The symbols move the nodes like this.
j548 se j332
j548 ku j296
j354 se j414
j354 ku j855
j65 se j225
j65 ku j667
j539 se j955
j539 ku j549
j234 se j645
j234 ku j485
j120 se j234
j120 ku j790
j699 se j839
j699 ku j472
j537 se j855
j537 ku j198
j855 se j648
j855 ku j701
j172 se j489
j172 ku j566
j658 se j716
j658 ku j550
j485 se j328
j485 ku j727
j538 se j673
j538 ku j49
j871 se j681
j871 ku j822
j604 se j176
j604 ku j839
j429 se j948
j429 ku j496
j566 se j778
j566 ku j463
j284 se j819
j284 ku j336
j492 se j144
j492 ku j206
j822 se j965
j822 ku j525
j673 se j721
j673 ku j248
j716 se j668
j716 ku j330
j144 se j327
j144 ku j539
j414 se j330
j414 ku j354
j496 se j40
j496 ku j143
j197 se j230
j197 ku j548
j41 se j65
j41 ku j611
j783 se j885
j783 ku j23
j668 se j778
j668 ku j86
j215 se j783
j215 ku j567
j143 se j939
j143 ku j327
j681 se j509
j681 ku j965
j987 se j581
j987 ku j489
j781 se j246
j781 ku j618
j645 se j332
j645 ku j197
j206 se j539
j206 ku j535
j727 se j987
j727 ku j816
j648 se j871
j648 ku j611
j432 se j790
j432 ku j284
j788 se j391
j788 ku j581
j564 se j263
j564 ku j857
j549 se j222
j549 ku j225
j536 se j839
j536 ku j783
j761 se j805
j761 ku j86
j939 se j492
j939 ku j41
j300 se j215
j300 ku j931
j263 se j980
j263 ku j761
j230 se j613
j230 ku j56
j611 se j781
j611 ku j681
j816 se j566
j816 ku j489
j472 se j538
j472 ku j472
j618 se j721
j618 ku j429
j778 se j414
j778 ku j463
j955 se j535
j955 ku j222
j198 se j701
j198 ku j805
j246 se j871
j246 ku j721
j567 se j23
j567 ku j581
j885 se j84
j885 ku j783
j667 se j230
j667 ku j84
j48 se j65
j48 ku j681
j574 se j54
j574 ku j89
j489 se j248
j489 ku j150
j421 se j550
j421 ku j564
j332 se j143
j332 ku j429
j54 se j472
j54 ku j663
j581 se j136
j581 ku j778
j382 se j790
j382 ku j618
j330 se j86
j330 ku j538
j56 se j28
j56 ku j176
j689 se j723
j689 ku j648
j723 se j987
j723 ku j550
j425 se j611
j425 ku j871
j721 se j822
j721 ku j948
j28 se j72
j28 ku j296
j910 se j689
j910 ku j611
j525 se j819
j525 ku j942
j40 se j942
j40 ku j939
j931 se j567
j931 ku j307
j805 se j421
j805 ku j673
j336 se j24
j336 ku j230
j790 se j72
j790 ku j120
j569 se j699
j569 ku j89
j222 se j48
j222 ku j382
j391 se j727
j391 ku j658
j550 se j816
j550 ku j172
j509 se j549
j509 ku j65
j353 se j536
j353 ku j485
j942 se j463
j942 ku j492
j463 se j537
j463 ku j49
j701 se j574
j701 ku j198
j328 se j354
j328 ku j301
j72 se j604
j72 ku j536
j819 se j332
j819 ku j332
j176 se j296
j176 ku j300
j980 se j472
j980 ku j805
j23 se j485
j23 ku j391
j839 se j567
j839 ku j604
j296 se j536
j296 ku j215
j86 se j328
j86 ku j486
j150 se j663
j150 ku j611
j24 se j176
j24 ku j136
j89 se j425
j89 ku j246
j136 se j608
j136 ku j72
j327 se j667
j327 ku j327
j301 se j699
j301 ku j980
j307 se j788
j307 ku j987
j663 se j689
j663 ku j855
j608 se j136
j608 ku j604
j248 se j857
j248 ku j910
j225 se j382
j225 ku j327
j857 se j566
j857 ku j689
j526 se j197
j526 ku j509
j84 se j284
j84 ku j645
j948 se j525
j948 ku j89
j613 se j136
j613 ku j28
j486 se j301
j486 ku j263
j535 se j509
j535 ku j48
j965 se j429
j965 ku j819
j49 se j263
j49 ku j723
j920 se j89
j920 ku j857

The rows follow the links: the fewer symbols apart two nodes are, the more alike their rows tend to be.

Some nodes and rows for them; each showing differs a little:
j248 [ -95  -68  -35   52   54  -65  -57  -53  -18   41   58   33   20  -38  -11   15   78   15   62   42   58   29  -41  -44   27  -30  -31  -34  -49   17   33   37   17  -46   57   28   35   78  -35  135   35   70]
j486 [  90   37  -84   11   12  -43 -117  -37   68  -15   19   36  -59   85  -30   20   -3  -30  101  -72   55  -18   17    5   34  107  -19   20   41   11   19  -13   11   38  -29 -105   82  -31  -16   -2   15   -7]
j816 [ -53  -38  -55   11   33  -39  -25  -52  -41   10   39   -7   66  -34  -35   -4   70   24   33   95   77   18  -23  -38   14  -45  -10    2  -15   16  -60   26   85  -85   95   -7   20   83  -33  127   32   81]
j727 [ -25   -9  -57   -6   26  -15   -2  -44  -37    2   29  -31   85  -32  -44  -15   46   20    1  101   69   23  -24  -26   17  -59   -5    0    6   16  -88   25   95 -102   97  -16   18   76  -33  108   33   74]
j567 [  43   62  -42  -36    0   21   49  -22   -8    5  -26  -97   99  -22 -101  -35  -38  -21  -70   77   26   31  -31    9   -2 -115   -8   -5   21   25 -105   43   61  -96   65    5   15   27  -22   50   54   32]
j699 [  90   48  -68   18    5  -39  -92  -26   97   13   -9    6  -70   78  -53   18  -44  -75   73  -96   27   -5    7   20   29   59  -40   -6   21   12   64    4  -48   52  -61  -61   79  -48  -16  -14   44  -33]
j144 [  -4  -12   62  -41  -37   51   46   60  -54  -67   -7   38    0    5  108   -9   30   70  -35    8  -34  -44   60    4  -26   85   64   63   44  -25  -49  -76   46   32    3  -39  -79  -24   43 -105  -99  -22]
j176 [  87  107   12  -45  -27   56   71   15   28   17  -61  -99   47    6  -96  -35 -105  -48 -101   17  -44   13  -23   45  -17 -105   -4   -9   20    6  -51   29  -26  -30  -38   20    8  -43    9  -53   38  -35]
j489 [ -76  -49  -40   28   40  -42  -19  -54  -36   23   48   -5   61  -47  -16    7   76   29   30   83   67   30  -29  -40   22  -53  -18  -15  -26   12  -40   28   64  -79   87   14   16   91  -34  127   32   75]
j300 [  59   75  -14  -44  -13   40   78   -7    1    8  -42 -109   85  -24 -106  -40  -67  -30  -94   61   -6   25  -28   22  -16 -130   -9   -9   17   21  -92   39   30  -81   37   22    0    5  -13   14   46    8]
j701 [ -15  -34  -53   60   33  -71 -108  -47   61   31   28   56  -80   32   -6   47   24  -53  113  -89   39   10  -12  -11   29   63  -45  -30  -30    6  108   18  -60   60  -43  -18   68   -2  -21   50   39    0]
j581 [  16   32  -53  -24   16   -2   15  -46  -25    4    7  -61   95  -24  -85  -25    8    6  -29   99   58   24  -32  -11    9  -90   -7    5   12   25 -101   39   87 -110   82  -20   28   57  -31   85   47   60]
j788 [ -13    5  -45  -10   19   -8   14  -38  -39    6   20  -54   93  -39  -65  -25   28   21  -21  107   58   26  -30  -20   12  -82   -1    3   12   17  -99   27   93 -111  101   -6   14   68  -27   91   29   70]
j667 [  29   28   79  -57  -54   74   95   69  -25  -45  -46   -7   -6    1   51  -18  -39   26  -85   -4  -76  -35   37   29  -39   20   52   42   26  -23  -34  -50    2   33  -34    6  -78  -52   41 -135  -72  -56]
j246 [-115  -82   59   53   22  -28    9    7    4   60   14   35  -49  -47   39   27   14   -6   17  -36  -46   21  -32  -19   -8  -39  -33  -71  -92   -8  133   40 -104   43  -40  112  -17   16    2   36   17  -12]
j222 [  -6  -20   63  -40  -39   58   51   58  -58  -67   -7   34    0   11  111  -13   24   72  -41    9  -38  -40   68    1  -24   84   61   58   43  -24  -46  -72   47   27   10  -26  -84  -25   40 -108 -101  -15]
j574 [ -34  -47  -28   71   37  -67  -82  -32   58   46   22   44  -83    8    2   46   13  -58   90  -92    9   19  -17  -11   17   29  -48  -54  -51    4  133   29  -94   64  -50   28   52    2  -15   43   45  -12]
j48 [ -25  -36   71  -27  -37   50   52   58  -61  -58    0   41   -8   -8  119  -14   34   75  -39    7  -45  -33   58    0  -28   74   65   50   32  -30  -34  -70   36   35   12  -14  -88  -17   43  -98 -101  -24]
j41 [ -88  -74  102  -12  -18   35   59   65  -71  -20   11   52  -18  -36  131   -7   35   71  -36   10  -60  -22   37  -15  -35   42   43   11  -15  -31   24  -41   -8   32   12   49  -90   -4   38  -64  -93  -22]
j328 [  94   44 -102   13   17  -46 -113  -44   55  -23   14   16  -33   80  -34   22    0  -41   95  -58   77   -6   23    3   44   86  -19   23   56   12  -11  -14   35   20  -13 -122   86  -21  -14   11   29    7]
j723 [ -52  -42  -67   33   45  -54  -44  -60  -26    9   48   -2   50  -32  -27    6   74   10   53   65   86   28  -20  -37   29  -21  -21  -10  -10   19  -34   28   72  -72   95  -18   32   84  -42  133   45   81]
j40 [ -76  -71  107  -12  -27   34   63   66  -52  -17   -1   51  -40  -36  118   -1   21   54  -37  -13  -76  -26   33  -14  -35   38   39   13  -32  -25   50  -38  -33   51   -8   65  -93  -10   35  -73  -83  -33]
j822 [-108  -74   79   41    4  -13   24   26   -4   56    3   34  -52  -44   39   11   -4   -5  -10  -36  -67   12  -23  -14  -21  -33  -25  -57  -89   -9  132   34 -114   40  -38  121  -34    3    9   12   -9  -22]
j234 [  90   87   35  -68  -57   70   88   36   21  -13  -72  -68   20    6  -68  -37 -101  -29 -106   11  -61  -17   -4   43  -34  -67   16   22   25    7  -48    2  -15  -12  -33   13  -30  -53   16  -92   -2  -50]
j948 [-101  -71   69   45   15  -14   15   25   11   61    2   30  -58  -39   41   20   -9  -16   -1  -44  -62   20  -22  -13  -20  -34  -26  -63  -84  -12  141   31 -123   53  -49  116  -23   -2    4   11   10  -31]

Each walk starts at a row. The symbols on each line, taken left to right, move it on to the next node.
Answer with the node's row; about right is enough.
start [-127  -90   44   66   29  -36    1   -1   -5   62   21   31  -33  -51   47   28   21  -17   18  -31  -32   32  -25  -27  -12  -38  -31  -67  -85   -7  126   34  -96   33  -17  110  -13   25    0   54   22   -6]
ku se se se ku ku ku -> [   2   -7   76  -38  -39   69   56   69  -47  -54  -19   24   -8    7  103  -17    2   59  -58   -3  -55  -38   57   15  -29   69   58   45   36  -29  -35  -62   20   35  -11  -13  -78  -38   49 -121  -97  -36]
ku se ku se se se se se -> [ -65  -59   98  -18  -31   45   64   67  -61  -38   -5   41  -20  -28  124   -5   25   64  -40   -2  -65  -30   44   -5  -37   52   53   27    3  -36    9  -51   -3   44    1   33  -92  -14   45  -84  -91  -27]
start [  60   19  -71   38   19  -51 -110  -32   80    3    7   33  -74   67  -16   38  -10  -64  101 -101   42   -3    5    6   31   88  -34   -3   15    3   62   -5  -36   62  -55  -66   75  -27  -11    5   39  -15]
se ku se ku se ku se -> [-105  -74   64   54   17  -25    8   11    0   63    8   41  -60  -39   37   25    4  -10   16  -42  -53   20  -30  -17  -14  -31  -25  -65  -88  -12  139   37 -113   52  -54  107  -14    8   -1   27    8  -21]
se se ku ku se se ku ku -> [-144 -111   53   53   29  -36   10    1  -33   51   36   43  -26  -63   64   18   54   24   18    8  -24   23  -25  -39   -9  -36  -19  -53  -84   -8   99   31  -57    8    9  110  -31   46   -6   71   -2   19]
start [  22  -19 -106   37   39  -72 -123  -65   37   -4   47   40  -27   46  -19   25   50  -21  114  -21   94    4   -1  -23   44   75  -26    5   26   17   13    2   40   -7   35  -85   81   29  -35   78   37   46]
ku se se ku se -> [  62   14 -109   19   23  -56 -115  -56   40  -19   35   26  -20   64  -28   23   31  -24  106  -29   88   -7   13   -8   43   96  -15   25   45   12  -16  -15   53    9   12 -108   86   12  -27   48   29   31]
ku se ku ku ku ku ku -> [  45    6  -85   40   31  -69 -128  -45   66    7   29   53  -70   68  -22   32   22  -36  121  -69   66   -9    4   -9   40   96  -36    3    8   14   58   -1   -9   41  -23  -74   79  -11  -23   31   28    9]
start [  89   41  -81   19   11  -46 -110  -35   71  -16    6   30  -59   80  -27   31  -11  -52   90  -84   53  -11   23   14   32   99  -16   16   39   10   23  -11   -5   49  -43 -100   79  -38  -18  -13   25  -13]
se se se ku ku se ku ku -> [ -32  -58  -63   60   39  -81 -109  -52   46   27   43   58  -65   16   -5   42   45  -42  119  -59   54   12  -15  -32   33   54  -52  -30  -34   11   91   20  -38   34   -4  -10   60   24  -33   86   49   22]
ku se ku ku ku ku ku -> [ -86  -66   33   65   30  -44  -31  -10   24   72   18   37  -62  -27   16   31    8  -28   41  -51  -22   26  -34  -21    6  -23  -42  -69  -80   -1  148   45 -114   48  -50   91   15    9   -8   46   28  -14]
start [ -40  -35  -67   25   37  -50  -41  -58  -35   -2   53    0   58  -19  -28    2   78   21   52   74   90   18  -22  -37   30  -20  -12    2   -6   18  -53   17   86  -75   94  -26   29   81  -36  127   31   79]
se se ku se ku se ku -> [   9  -18  -63   62   33  -68 -119  -44   58   27   37   51  -75   49   -3   37   21  -39  117  -85   45    8   -6  -11   38   76  -42  -28  -13    7   94    9  -44   54  -37  -38   80   -3  -21   43   36    2]
ku se se se se ku ku se -> [  68   20  -90   25   22  -56 -126  -41   59  -13   28   45  -51   73  -19   27   14  -32  110  -64   68   -9   15    2   48  105  -21   17   33    9   22  -15   13   36  -24  -99   82  -17  -19   23   24    8]
start [  64   14 -103   25   26  -59 -122  -55   51  -13   33   39  -46   67  -28   24   27  -29  114  -45   84   -8    6   -6   43   94  -21   18   34   14   13   -8   32   19    0 -100   80    1  -27   37   26   22]
ku se se se ku se ku -> [ -83  -64  113    6  -23   33   69   67  -35    8  -14   30  -42  -38   98   -3   -3   24  -45  -22  -90  -11   18   -3  -36   11   24  -15  -37  -27   74  -17  -72   61  -33   88  -80  -26   43  -68  -62  -43]
ku se ku se se ku se se ku -> [  87  104   26  -41  -38   61   79   30   27   11  -68  -80   32    9  -70  -28 -106  -45  -99   -9  -59    7  -12   50  -18  -87    6   -5   19    5  -36   11  -48   -3  -65   16  -10  -63   17  -85   21  -51]
start [ 103  117   -6  -39  -20   46   56    5   38   14  -55  -95   41   17 -101  -26 -106  -56  -79    4  -29   14  -24   50   -2  -99  -13   -9   28   13  -50   27  -24  -25  -48    0   23  -51    3  -49   46  -35]
ku ku se ku ku se ku se ku -> [  91  107   13  -48  -32   55   75   18   32    7  -67  -90   34   12  -96  -28 -104  -49  -96    2  -51    4  -21   49  -16  -89    1   -4   21    9  -48   14  -25  -14  -53    8    2  -51   10  -66   33  -43]
ku se ku se ku ku -> [  21   42  -29  -33    6   17   53  -28  -18    7   -9  -79   98  -35  -94  -35  -22    0  -60  101   34   22  -35   -2   -3 -117   -7   -5    8   22  -99   40   70 -107   74   12    8   44  -24   63   42   44]
start [ -62  -43  -53   20   44  -45  -34  -52  -36   12   53    4   57  -32  -21   -2   72   35   38   83   78   20  -30  -43   20  -30  -14   -6  -14   24  -40   28   77  -83   97   -5   27   83  -42  129   25   84]
se ku se se ku ku ku se se -> [  -3  -12   60  -36  -35   60   45   57  -57  -64   -7   38   -3    9  110  -16   25   76  -39    7  -32  -38   55    5  -18   81   64   58   44  -23  -51  -71   49   30    9  -31  -76  -21   43 -111 -102  -16]
ku se ku se se ku se se ku -> [ -87  -61   99   26   -5   14   55   44  -10   43  -15   20  -50  -46   62    7  -13   -7  -40  -41  -86    8  -13    2  -30  -32   -3  -49  -72  -21  113   15 -108   61  -54  112  -56  -15   27  -36  -22  -45]
